[-204  -63  117  -20 -167  318  150 -124  108  165 -442 -290 -137   18
 -223  -52 -228  180 -117  136  260  -47   54 -227  185  178  272   -4
  264   63  208  177    0 -135 -247  153  -22 -192  -73  156   56  254
   -9] | (31)
[ 106  145  -90 -144 -110  189   64  -56  -72  -97 -166 -354 -456  122
  -32  172 -432 -185  154   43   86   18  -38  168 -173 -230  -58  194
  -23   59   54 -190  -64  156 -199 -157   60 -155  454 -120   -4 -179
  348] | (27)
[ 277  -26  363  -16  -26  261  287 -266   -2 -189   76   54  113   32
 -459 -236 -592  167   -7  123  300 -214  107 -212  110 -113  295 -524
   94 -241 -129   16 -248  208 -150  311 -256    1  102 -297  -36  150
 -231] | (36)
[ -99  -79 -186  -12 -228  -70   -4  -57  157  -61 -191 -136  -45  181
 -147 -163  443  237 -300 -250  -43   22  184  -53  136  315   23 -161
  222  -62  285  279  -30 -284  -95  222  -12  -74 -300  270   84   86
   48] | (36)
[ 107 -121  -35  -47 -107   79   31 -129  216 -109 -150 -138  -51   94
 -206    0 -173  103   23  105  118  -97   67  -33   37  157  135 -282
   92 -235  102   27 -122   28 -406  310   95  -40   53  -83    3  160
  -23] | (30)
[-270  -73  140  301 -428  243  -96    8   13   14 -241 -234 -358   93
  -27 -175  216   86 -154  -81  205 -142  -91  -39  224   69  240  159
   74  210   72  243   41 -321   -3 -123   62   95 -177  283   59  100
 -110] | (21)
[  52 -108  -85  -91  -32   -5   29  241  256   28  -38   93  172 -185
   -9   18  173   -4  -33  -15   -6   99   66  -82  141  244  117  -58
   86 -245  161  -19  -60   17 -282  308   97  -83  -72   12   28   59
  -40] | (32)
[ 316  253  406 -254 -379  443  349  -73  -31  -77 -215  -99 -134    5
 -126 -239 -617 -140    9   34  278  -14  102 -235  228 -100  218   81
  173  -13  -54  -86  -93 -103  256  -81 -411 -239  269 -205  108   12
   18] | (25)
[ -91  -39   51  244  106  100  172  -15 -236    5  150   83   52   24
 -323  -31   36  155  -66 -144   24   30  118 -110  -49  -70   97 -227
   93  126   23  110    0   -7  -73   72 -155    4 -137  180  -18  -11
 -153] | (31)
[  15  -75   56  281   48  235  -10 -430    5  -89  -97 -148 -217   39
 -427  -41 -650   62  138  251  312 -218  -33  -37 -154 -162  153 -467
  -24  -70 -204   -1  -96  272 -512  186   71  109  123 -119  -91  185
 -147] | (27)
[-182  -45 -237  -30  -88  -86   39  392  131  155  -38   16  -73    0
  164  140  596   85 -104 -108 -277  160  125   81   -9  332  -41  244
   96   90  291   88   84 -338 -208   70  119 -202 -158  347   19   -9
   -4] | (36)
[ 196   21  412  118 -245  385  165 -220 -161 -250  -99 -148 -153  117
 -291 -115 -500  -90   12  -79  424  -93 -201 -107  283 -202  407 -147
   48  -94 -117  -82  -71  113   95  -20 -300  172  114 -231   -8   -8
  -50] | (25)
[ -69  135   23  105 -100  241  147  102 -281   74  -53 -192 -244   34
 -105 -111 -209   -7  -19  -15   74   55   91  -84 -128 -246   23  122
  122  325  -33   53  -57  -61  -29 -177  -99 -135  161   90   81 -143
  100] | (27)
[-186 -155   38  154 -107  103 -133 -165  206  -45 -166   -3  -66 -141
 -187   28  138    4  -76 -141  237  -84  -79  -64  268  159  156  -65
  -31 -154  188   62   62   90 -131  145  124  108 -206  212  -62  156
  -65] | (39)
[-222  -50 -326  115  -90 -184 -181  374    7   92  167  -22  -79   -1
  176 -142  610   92 -229  -49 -230   -1  140   29 -230  -12 -211   34
  -30  205   58  199 -201 -163 -295   14  282  -23  -98  272   24 -113
   86] | (21)
[ 119  263  -31 -195  -51  -58  209  271  -84   -3  329  253  -61  -33
  153   26  253 -156 -122 -202 -308  123  173  105 -173  -87 -227  161
 -112   95  -14 -103  -51 -109  189 -173 -229 -222   85  116  -73 -227
   58] | (30)
[-220   75  -19  256 -143  130  -37  177 -214   70   49  -54 -242  -63
   10 -111  199  -54 -105 -164   26   33    6  -16  -49 -190  -18  206
  -13  328  -19  101    8  -98   62 -240    9   13  -37  269   32 -156
   29] | (27)
[-141   18 -259  120  152 -171   43  203 -101   76  279  228   70  -48
  -47   79  496   52 -126 -229 -297  149  199   40 -217   53 -211  -71
  -25  128  101   69   29  -89 -111   32   -6  -87 -187  345  -56 -108
  -37] | (31)
[ -40  -33   38  215 -305  232  -43 -102  222   14 -278  -68 -264  -64
 -115  -55 -117  -28  120   46  158  -60   37  -15  138  225  169   14
   77  -29   25   63  155 -216 -180   61   74  -33  -66  164   62  197
 -224] | (32)
[  77  109   -5 -224  -54   30  192  211  154   77   -3  240  124 -172
   65  109  209 -139  -70 -162 -131  217  118  -65  137  256   -8  142
   46 -119  181 -114   96 -129   60   80 -191 -236  -89  152  -26    2
  -15] | (39)
[-127  -51  -42  -43  -36   62   65  110   29   -6  -98  -99  -53  -64
  -94   89  218   20 -135 -245   60  105  -18    2  179   70  118  127
   91  -56  280   37   21   57  -22   69   10  -65  -76  153   13  -79
  151] | (32)
[ 217  -39  137   48 -142  274   95 -344  -17 -267 -194 -221 -182  113
 -420  -19 -541   -1  177  -62  340  -95   24  -58  137  -79  200 -233
  106 -181   75  -66  -37  173 -109  128  -72   26  210 -161   54   33
   39] | (39)
[ -97 -101  -20  417   17   24  -19   32  -51   50  224  180   24   -6
 -181 -159   93  157  -36  123  -37 -112  101  -73 -195    5   63 -395
  -23  107 -223  163  -78 -116 -385  160   43  116 -196  154  -57  141
 -387] | (30)
[-145  -12  124  243   34  200  116  107 -117  157   66   63  -54  -69
  -88    2 -116   25  -26  168   64  -18  -50  -93  -86  -66  178  -80
   -4  175 -153   23  -21  -40 -288   14  -63    5  -56   99  -90   91
 -225] | (31)
[  87   87  114   92   38   54  130   91 -238 -115  346  180   20  -34
 -124  -63    8  -71  -71 -176   -6    4   30  -17  -78 -273   -6 -118
 -104   54 -116  -60 -129  138   84  -72 -187   55   56   -9  -76 -186
  -33] | (31)
[  10   22 -109 -179 -152   25   55    8   84  -40 -173 -144  -18   60
  -72  -66  127   20 -203 -163   36   86  101  -97   99  110    2  -30
  148  -74  218   69  -94  -57  -67  122  -54 -129  -44   85   57  -21
  220] | (25)
[ 242   62  144   83   15   92  263  168 -154 -102  318  223   37   50
 -117   30 -104  -23  100  -21 -102   41   73   33  -98  -68  107 -168
  -21  -24 -145 -119  -47  -50  -77   50 -236  -25   94  -96  -55  -81
 -234] | (21)
[-420  -62  201   87  -45  118  147  379  -46  251   44  177  111 -217
   63   37  643   98 -343 -252  -13  104  -56 -152  325  167  233  321
   57  187  267  173  100 -206  184  -51 -125  -67 -401  451  -64   28
 -137] | (30)
[ -96 -255  -88  178  -88  -14 -137    7  312   -5 -110   58   99  -69
 -114   14  260   99  -45   35   82  -48  -16  -77  161  352  183 -261
   40 -235  122   99   -1  -77 -446  367  203  109 -270  145  -30  256
 -213] | (31)
[ 169  137  -12  -41  -39   16   80  152 -181 -158  250   79  -37  -34
  -31  -66   24 -163  -52 -237  -30   85   47   25  -68 -260  -86    7
  -70    9  -45 -112 -140  145  115  -96 -135   -2  157  -62   -5 -285
  154] | (27)
[-125  -18  -20 -106  -32   83   34   -5  -10  -15  -76 -117  -31  -93
 -175  -56   75   60 -155 -188  134  -14  118 -135  104  -78  -22   44
   72   11  274   86 -125  155    8   47   50 -116   27  146   31  -66
  223] | (25)
[ -94  125 -138   51  -51  -42  -14  259  -55   82  183   77 -102 -100
  138 -105  256 -100 -200  -79 -142   73   36   47 -179 -136 -125   70
  -79  148 -106   36 -114  -21  -89  -95    3  -45  -29  133  -39 -162
   65] | (32)
[  74  -20  363   94 -220  331  162 -332   34 -112 -172 -100  -69   98
 -327 -209 -442   74 -142   81  381 -178  -96 -191  233  -19  387 -352
   96 -130 -132   80 -111   19 -101  162 -263   94  -78 -131  -48  224
 -181] | (17)
[ -84 -111 -409 -124   16 -120  -51  294  283  226 -109  -90   74  -49
   77  -32  188  168  -50  311 -207   41  290 -105 -279  266 -155 -146
  155  -10  141  134 -209 -148 -727  362  357 -275   21  119   68  151
   47] | (17)
[ 125   22  100 -291 -171  268  175 -321  339  -70 -461 -247 -208   14
 -220  147 -488  -51   38   57  266  -19  -29   -4  246  231  235  -31
  135 -336  225 -105   51  102 -205  224  -79 -208  130 -112  -23  198
  121] | (32)
[ -42  -91  -65  197   35  121   12 -115   12   37  -84  -76  -24   15
 -252  -62 -239   99    9  175  132  -45   48 -123 -114   15  112 -343
   87   -5  -79   66  -89   52 -479  230   57   19  -32   14  -19  151
 -114] | (39)
[-165    9 -254   39 -128 -156  -61  472   64  194  132  103   64  -25
  282 -153  634   38 -308   11 -290  116  114  -52 -160  149 -116   29
   33  171  -21  170 -147 -333 -274   64   89  -80 -226  256   11  -26
  -24] | (30)
[ 236   43  162 -297  -82  181  280  -19   74 -162 -110   15   35  -44
 -203  177 -155  -90   87 -262  112  125   81  -51  306  130  150  102
  115 -266  335 -178   67   82  177  107 -222 -199  139  -47   29  -54
  116] | (25)
[ -61  -64  303  291  -77  331  186 -343  -54  -32 -167   34   13  -26
 -490 -136 -295  139  -55  -98  345  -61   11 -237  277   84  371 -321
  173  -41   -4  133  115  -23    7  163 -284   68 -256  124   -6  231
 -314] | (27)
[ 143  -86 -182 -395 -154    7   35   16  315  -88 -283 -350  -60  124
  -71  -68 -131  148  -95  146   75  -66  157  -55   24  159   24 -139
  193 -271  280   51 -315   70 -470  371  206 -225  219 -183   81   67
  304] | (36)
[ 124  115  -99 -147  -40   36   72  127   79  -57   34   47 -176  -82
   62  225  -14 -228  127 -111  -96  124   26  159  -52   16  -94  199
  -91  -89  110 -225   60   64  -68  -55    5 -154  205   25  -51 -140
  130] | (27)
[-331 -215  138  320  -92  210  -70 -149  -29  -27 -205 -153  -78  -73
 -329  -54  149  150 -165 -240  362  -76 -130 -146  357   37  327  -52
  101   11  227  204   61   82  -28   93   54  182 -287  264    5   98
  -54] | (27)
[ 142  121  348  246  -58  324  255 -211 -371 -213  200    7 -272  122
 -359   -3 -470  -48  143 -133  192 -113  -25   45  -35 -372  172 -112
  -64  132 -171  -91   13  112  180 -209 -312   72  208  -67  -63 -127
 -148] | (17)
[  52 -100  285  106 -186  248  167 -154   53  -81 -116  -21   74   51
 -326 -213 -181  174 -124    2  275 -119   31 -232  268  108  363 -327
  176 -133   10  148  -89  -76  -92  251 -193   44 -159  -28   26  211
 -236] | (30)
[ -67   64  107  -65 -108   96   89  207  -21   18  107   12 -143  -44
   89   15  132  -57 -135  -50   -9  -32  -47   40   25 -100   50  177
  -86   70   38  -25 -109    4  -12  -93  -33  -65   68   62  -82  -93
   50] | (21)
[-165    5  -58  187  183   21  113 -157  -93   26   77  140  -51   -6
 -247  221  122   11  -83 -211  -45  105  -19   65  -50   66   28 -146
  -38   22   71  -17  177   52 -107   40 -160    8 -227  277 -164   24
  -93] | (39)
[  93  -69  364  112   95  253  327 -266 -164 -172  112   60   64   68
 -524   -3 -357  188  -20 -113  255 -116   12 -111  172 -101  341 -375
   79 -142   29   17  -52  202    3  191 -312   50  -30  -86  -90   75
 -212] | (21)
[ -72   80  131  124 -184  222  -26 -156    7  -36  -85  -96 -350    4
  -39   20 -220 -156  -21   40  186 -115 -157   62    5 -134   92   51
 -135   64 -113  -61   -1   48 -103 -146  -27   56   79   47 -115   33
   -6] | (25)

[  76 -109 -173  -28   30  -93  -40  107  -36   97  -21  229  -79   60
   92  151 -157   50 -168   95  -21  -38   87   -2 -147 -122   63  -35
  -15   14  -69   43 -264  -71   60   17  100   38  -86   80 -326  -18
    2] | [46]
[-172  105  -20  265  100   14  -91  -23  -59 -175   20  140  113   27
  125   51  -26  -90  -30  201   23  208   80   72 -224   99   36  292
  -13  133  -34  102  -89  123  145 -159  140 -160  -12  -33  254  158
   35] | [68]
[  70  -67    4  255  101  128    8   -8  -10   61   38  172  161 -126
  149 -122  -71  -55 -355  184  298  -74  -67  -42  -22  -11   28   74
   76 -113 -192   57  -80  341  -56 -100  -35    2  237  265  108  146
    7] | [72]
[ 100 -161  -66   70 -162   50  -17  213  -47  130 -256  249  193 -169
   89 -140  -61 -245 -297   -5  -21 -164  -54 -158 -206   80   26   80
   59  240   80  132 -184  272 -164 -109  -85   87   93  244  -67  -39
    5] | [54]
[  62   15   18  -78   23    9  134   30  -50   49    2  -33    1 -103
   23   17  -62    6 -325  -78  103 -201  -49   55   26   24   11 -226
  -30  -42    1  -54  106   11 -115  -20  -78  118   17  203  -30  -79
  -30] | [65]
[ -58  -30   25   16  -39   -9  -43  138   61 -168 -114  194   96   13
  -22   52  -94 -256    2    5  -64  -16   -5  -30 -302   65   96   93
   12  124  113  102  -92   37  -42  -60   66   22  -55   50   17   12
   35] | [49]
[  94  -82  322 -106   40  163  138   89  -53 -133 -144  -95 -127 -221
  -24   -6  103   41 -204 -245  -29 -180 -210  108  102  113  -34  -71
   -4 -142   50 -157  277   -4 -195  -12 -130  161    2  135   53   79
  108] | [60]
[-213  155  -31  137   76  -37  -47 -113  -21 -135   47  162   79  114
  -61  146   61  -55   25   49  -74  123  114   25 -180    9   11   72
  -58  189   32    2   31  -51  225 -154  158 -182  -26   15  -42  148
  126] | [59]
[ 165   33  -64  215  247   32 -142  132  -36  123 -160  148  -28 -161
   15  125 -172   44 -281  512  327   48   67   43 -144  -41    0  159
    0  -71 -293  309 -486  264  248  -60  -28   -2   51   48    0  190
  165] | [64]
[ -43  291  344  254  145  243   80  -16 -339 -130 -251 -356   13 -403
  146  -89  303   41 -333   67   52  120 -129  287  152  423 -203  251
 -103  111   36  -32  339  276   71 -259 -144 -131   86   10  719  243
  198] | [57]
[  57  131  -69  194    6 -110   47   53 -170   36   83  114  137  -54
  293  -75 -181  -34 -442  187  153  -75  176  160  -61   33   22  -81
   12  197 -108  142 -224  120  -95 -120   15  -56    0  201  148  -32
 -160] | [65]
[  19   65 -129  262   45  -32   85  -59 -184  217   11   76   61 -170
  215  -92  -26  148 -480   90  167  -66   50  -22   45  -15  -43  -11
   43  147 -192   49  -90  163  -37 -209  -60    4   48  237   31    4
  -59] | [64]
[-276  155  -39   53   28   58  -32 -113  -97 -262   42    8  -34  138
   22   90   29  -62   82  -46 -168  227   37   38 -243   52   46  153
  -96  111   81  -93  149 -190  154  -89  170 -146 -156  -95  -24  120
   42] | [72]
[-119  -57 -166  186  108  -31  -89  -20  -16   69  100  265  145   38
   78   97 -110   99 -137  237   82   51  154   35 -163    2   43  186
  -34  139 -108  139 -226  202  166 -124   85  -85   43   50   93    6
  -29] | [60]
[ -11   96 -139   58  149   85   41  -85  -99  158    2  -99   25 -139
  -20   38  -43   92 -347  164  255  -12  -27   -6   13   26  -48  -59
  -63  -55 -144   23    9  146  143  -50 -101   47   74  120    1   44
   35] | [65]
[-249  -19 -226  120  -11  115   19 -161  -89  -43  113   62  -12   85
  140  -57  -47   46  -94  -76  -39  142  -57 -158 -208  -49   96  167
  -23   -9  -52 -138  145  -69   16 -105  107  -31  -71   41 -112   -2
  -98] | [46]
[ 183   -3  147   -4  153  -17   53  100  137    2  -87  145  -15 -114
 -159  123  -86  -92 -224   89  248 -228  -66    4  -27  -88   30 -220
   57 -164 -113   97 -112   81  -16  -12  -61  134   88  231 -154  112
  174] | [49]
[  28   22 -206  -12  118 -281  -25    9   25  123   11  190  -40   42
  -83  292  -70   49 -117   85   40   54  152   -8  -40 -139  -57 -133
   53  149 -100   81 -296 -133  196   17   62   91 -125   40 -428  110
   72] | [49]
[ -95  -69 -295  198 -109    6  -12   13 -202   39   28   68  111  -48
  393 -180 -132  -82 -293   29    8  181   -4 -100 -173   67   34  252
   76  170  -57   -1 -119  107 -137  -65   33   41  -63   67   32   -6
 -253] | [46]
[  55  274  334  -86  181  192  116   40 -125 -142 -276 -356 -179 -290
 -193  110  147    0 -214   -9   98  -85 -175  191   52  210  -92 -118
 -147 -129   48  -38  305  -20   95  -80 -160   43  -32   25  235  126
  289] | [59]
[ -11 -203 -143  135  -79  -21  -18  129  -90   74   29  273  124  -38
  296  -88 -181   37 -271   55  -23  -71   77    5 -172   35   93  179
   34  171  -40   93 -223  187 -169 -101   32   37  -15  136   98 -140
 -202] | [60]
[ 120  -39  103  155  -91  190  -30  128  -84  -26 -131  175  252 -176
  113 -259  -83 -260 -399  112  162 -167  -33  -32 -133   88   23   28
   43  129  -41  122 -140  347 -168  -75 -128  -16  215  301   46  126
   -1] | [60]
[ -61 -332  -12   34  -99   83   14  126  113    3   48  381  206   27
  109  -65 -121  -73 -106  -97  -59 -247  -46  -81 -220   33  178  115
   12   26  101    6   21  252 -227 -109   59   46  132  226  136 -211
 -111] | [60]
[ 167   50 -121  -47  143 -153    4  123   61   29  -95   25  -87  -92
  -66  167 -224 -138 -218  179  263   21  -19  -34 -108 -102    1 -145
   99  -96 -164  167 -335  -58   38  115  -59  246 -122   57 -307  125
   34] | [54]
[ -91  304  252  248  338   45  139 -179 -251 -124   -9 -425 -102 -332
  120  111  306  237 -255   40  171  276 -111  335  352  305 -267  173
  -12  -57 -116 -129  369  108  162 -161  -93  -12    0  -83  606  344
  149] | [46]
[ 122  146   90  155  151  -54   45   59  -89   64 -128    1   32 -228
   16   63    8   -7 -352  174  211  -54   23  115   54   71  -97  -56
   32   84 -123  142 -137  165   57 -119  -97   41   44  149  113  152
  123] | [49]
[  12  -80 -323  -37  -50  135  -40   42  -85  174 -104   73  -35  -16
   47  -49 -197  -49 -272  102   90  -31  -63 -234 -269 -105  105    5
  -54  -52  -87   23 -153   19   39   18  -22   80  -26  124 -381  -76
  -38] | [57]
[ -14 -120 -142 -109  -58    0  103  -12  -28  137  -66  -34   64 -128
  -23   13   78  -67 -221 -240   -2  -66 -157 -153   50   59  -66 -100
   43   35   88 -169  201   41  -85   25 -100  201   52  164 -206  -10
  -12] | [68]
[-370  123   43   68   80   31  -36 -102 -100 -414   94  -29 -123  139
   76  144   10   73  212  -82 -254  331   53  156 -260  114   67  328
  -92  111   73  -83  160 -262  119 -100  198 -114 -309 -259  192   90
  -30] | [60]
[  49   54  388   79   45  360   93   92 -139 -183 -299 -265   46 -387
   34 -172  214 -179 -262  -86   89  -52 -327   94   56  355  -88  168
  -33 -118  107  -93  403  311 -142 -114 -196   47  180  124  513  192
  183] | [57]
[-160  122 -330   81   25    3  -11 -146  -71  118   31   48   48   34
  -42   25  -93  -11 -207   86  107   80   46 -194 -205  -95   31  -32
  -36  121 -105   25  -67  -39  169  -85   15   -6  -51   90 -301   13
  -16] | [64]
[-255   94   91 -160   26  237  -14  -19  181 -367 -119  -39  -10   84
 -351   97  -47 -334  237 -109  -40   16 -202 -153 -441   62  178   39
 -116 -145  195  -37  296 -126   77  -14   49   29  -80  -46  -30   18
  170] | [49]
[  22  -59  -11  159  138  -42  109   43  -12   68   35  -10   54 -210
  183   14  -74   75 -306   64  234  -54  -90   63   51  113    5   82
   77  -95 -110   45   26  238 -135 -107  -64  163   45  125  388  -62
 -101] | [59]
[ 136 -112  148  332  120  -45  -45  215   61   47 -110  361  254 -198
  153    3  -67 -117 -265  300  205 -131   43  108  -85  129   15  220
  102  107  -82  298 -310  512  -58 -216    1  -18  216  215  465   75
   75] | [54]
[  -1  -47   99   -3   87  137   51   -4 -103  115 -109   78  -89 -104
  -60  105  127  238 -211  -46  -75 -172  -25   68   31   24  -29  -21
 -133    5    1  -81  141   57  109 -160  -15  -53   57  139  -34   -6
  197] | [65]
[-160   35 -120   90  111  123   40 -155   53  -86  175   13   66   22
  -13  -37 -148  -27 -159   56  249   34  -79 -105 -154  -57  103    9
   10 -167 -148  -28   92   55    3  -25   -5   64   33  107  -14   42
  -84] | [60]
[   3  129    0  124  228  -56   13  -71 -102   51   14 -115   76 -199
   -8  133   79   83 -273  173  236  135   34  164  174  138 -187   30
   19   67 -134   47  -38  187  191  -23 -107   51   68   25  160  251
   80] | [60]
[  81 -228   36  140 -179  223  -10  204   12   13 -174  283  270 -150
  170 -293 -114 -321 -307    2   76 -246 -151 -184 -263   95  142  137
   63   47   63   84  -50  405 -305 -125  -66   41  234  332  136  -71
  -55] | [59]
[   4  -67  276  -73    2  -40  -65  253   78 -431 -191  207 -156   58
  -21  182  -67 -218  214  -97 -259   56  -28  120 -313   39  113  159
   33   23  144   51 -114 -225  -82   12  158   45 -253 -104  -68  140
  131] | [49]
[-145   76   43  211  113   15  -64   74   51 -190  -50  184  105    3
   34   84 -113 -147   14  221   50   82   41   62 -333  108  113  267
  -26   80   11  212 -125  161   84 -190  120  -87  -40  -21  373   21
   53] | [54]
[-148   55 -370   53  188 -285  165 -222   25  303  234  -23   32  -40
  -26  232  -32  257 -264  -32  217   16   50  -72  137  -76  -72 -184
   53   46 -147  -47   61  -23  117  -88  -21  196  -57  105  -81 -121
 -115] | [49]
[  72    5   58  -26   74  159   45   88  -79  -13 -130 -154   12 -245
    8  -49  -74  -53 -312   70  206  -61 -139   46  -28  146  -21   14
  -22  -95  -51   43   30  181  -67   22 -182  161   36   89  155   40
    3] | [60]
[ -19 -199 -101 -168   31  -43    2   -8  132  115   56  328  -24  136
 -209  226  -43  108  -37 -113  -80 -214   49  -98  -97 -196   72 -200
  -52  -14   13  -78  -34 -102  101   13   75   55   18  171 -521  -51
  111] | [60]
[-107  120 -222   74  133 -137  -13  -72  -34  -56   95    2  -59   51
   58  158 -140    3  -98  123  118  212   62   -7 -138  -63   18   31
   33    7 -136   36 -143 -139  136   12   84   60 -171  -53 -153  102
  -57] | [59]
[-348  163 -196   52   41  182 -116 -100  -97 -209 -134 -103  -81   45
 -105   65  -30  -95  137   70 -103  361  -57 -153 -436   78   67  351
 -118  101   34   25   50 -135  268  -86   75  -60 -236 -226  -59  104
   80] | [49]
[-159 -250 -267   53   57 -242   68  -70   72   69  301  257   44  123
  203  165 -107  189  -54 -136  -37   56   60  -18   -5  -79   60   76
  106   20  -52 -107  -18  -41  -85  -21  152  148  -91   48  -49 -122
 -238] | [65]
[-296   68  151 -170  -48  334 -121  128    0 -667 -271 -276  -90   17
  -92   16  -19 -503  397 -122 -231  404 -304  -28 -528  327  129  464
 -100 -119  324  -84  308 -164   11  120   75   45 -255 -356  250  181
   77] | [57]
[  41 -157 -166   88   32 -140   21   46 -129  191  -79   99  -55 -160
  165   85   46  170 -246  -62  -43   88   -5  -38   86    8 -114  128
  108  153  -95  -30 -146   36   -8  -46  -35  165  -86   50 -179   83
  -26] | [64]
